Here is a tiny trained network, its code and every weight. The questions are about switching its units off for an input and a class, where a switched-off unit gives its printed mean instead of its output.

import numpy as np


def w(rows, s, z=0):
    codes = np.array(rows[::2]) - 128.0
    scale = np.full(codes.shape[1], s)
    scale[-1] = z or s
    return codes * scale


def f(y):
    return y / 2 * (1 + np.tanh(0.7978845608 * (y + 0.044715 * y**3)))


def log_softmax(a):
    a = a - a.max(-1, keepdims=True)
    return a - np.log(np.exp(a).sum(-1, keepdims=True))


def net(x, mask):
    res = np.array(x, float).reshape(1, 4) / 4 @ E
    y = f(res @ A[0][:, :-1].T + A[0][:, -1])
    res = res + np.where(mask, y, B[0][:, -1]) @ B[0][:, :-1]
    return log_softmax(res[-1] @ U[:, :-1].T + U[:, -1])


A, B = {}, {}
E = w([
[80,154,151,150,9,105],'x0',
[228,216,107,140,105,113],'x1',
[181,112,209,134,99,38],'x2',
[143,178,166,236,87,200],'x3',
],0.011)
A[0] = w([
[158,113,180,157,62,105,117],'neuron 0',
[150,169,105,155,72,118,173],'neuron 1',
[184,175,127,171,99,84,224],'neuron 2',
[123,137,135,44,183,92,255],'neuron 3',
[184,141,233,165,91,74,113],'neuron 4',
[30,47,135,91,50,102,227],'neuron 5',
[51,120,90,250,151,171,200],'neuron 6',
[226,76,84,99,202,110,220],'neuron 7',
[86,163,124,94,104,112,140],'neuron 8',
[102,128,100,90,179,134,156],'neuron 9',
],0.011,0.0036)
B[0] = w([
[68,103,175,189,115,103,191],'neuron 0',
[110,224,78,185,66,106,184],'neuron 1',
[139,181,110,174,96,47,210],'neuron 2',
[210,106,121,63,137,111,217],'neuron 3',
[102,103,194,177,176,76,227],'neuron 4',
[151,1,86,167,177,170,240],'neuron 5',
[91,183,137,106,168,216,228],'neuron 6',
[249,194,214,52,212,66,248],'neuron 7',
[116,80,72,132,68,110,148],'neuron 8',
[170,111,65,112,161,77,183],'neuron 9',
],0.0096,0.012)
U = w([
[34,109,186,180,107,50,60],'0',
[90,10,20,90,168,134,66],'1',
[226,157,183,17,238,68,177],'2',
[37,182,146,85,175,255,254],'3',
[97,166,40,137,23,66,73],'4',
],0.0088,0.00084)

Each question gives the input, the list of numbers given to net, and the class t.
The units are the neurons (one row each of A and B). Each row of codes is followed by its name. A weight is (code - 128) times the scale printed after its matrix; where a second scale follows, it is the last column's (A, B and U).
mask holds one flag per neuron, in row order. A switched-off neuron (its flag False) gives its mean, the last column of its row in B, instead of its output. The means were averaged over made-up inputs and are rounded, as every weight is.
A unit's drop is (log p(t) with every unit on - log p(t) with that unit switched off) / (log p(t) with every unit on - log p(t) with every unit switched off).
The circuit of an input: a set's keep is (log p(t) with only the set's units on - log p(t) with every unit switched off) / (log p(t) with every unit on - log p(t) with every unit switched off). Starting from all 10 units, units are removed one at a time, each time the one whose removal leaves the highest keep (on an exact tie, the one counted first), for as long as the keep stays at least 0.8.
circuit, biggest first: the units of the circuit, biggest drop first
most important unit: the unit with the biggest drop
k most important neurons: the k neurons with the biggest drops, biggest first
drop of u: that unit's drop, to one decimal
input [2,7,-2,7], class 4: most important unit	neuron 1
input [-3,7,-5,5], class 4: circuit, biggest first	(neuron 1; neuron 7)
input [6,3,-7,-2], class 4: 2 most important neurons	(neuron 1; neuron 8)
input [-7,0,-1,7], class 3: 2 most important neurons	(neuron 6; neuron 3)
input [0,6,-6,8], class 3: 3 most important neurons	(neuron 6; neuron 9; neuron 8)
input [0,4,-2,6], class 4: 2 most important neurons	(neuron 2; neuron 1)
input [1,8,3,2], class 0: 2 most important neurons	(neuron 4; neuron 0)
input [8,2,-7,3], class 3: 4 most important neurons	(neuron 6; neuron 9; neuron 3; neuron 2)
input [-6,8,8,7], class 0: 2 most important neurons	(neuron 0; neuron 4)
input [0,-4,0,-4], class 1: 2 most important neurons	(neuron 5; neuron 7)
input [6,7,4,-4], class 0: 2 most important neurons	(neuron 4; neuron 0)
input [2,8,5,4], class 0: drop of neuron 4	0.4
input [-5,-6,-8,-4], class 2: drop of neuron 7	0.5
input [3,7,7,3], class 0: most important unit	neuron 4
input [5,-6,-2,0], class 1: drop of neuron 5	0.8
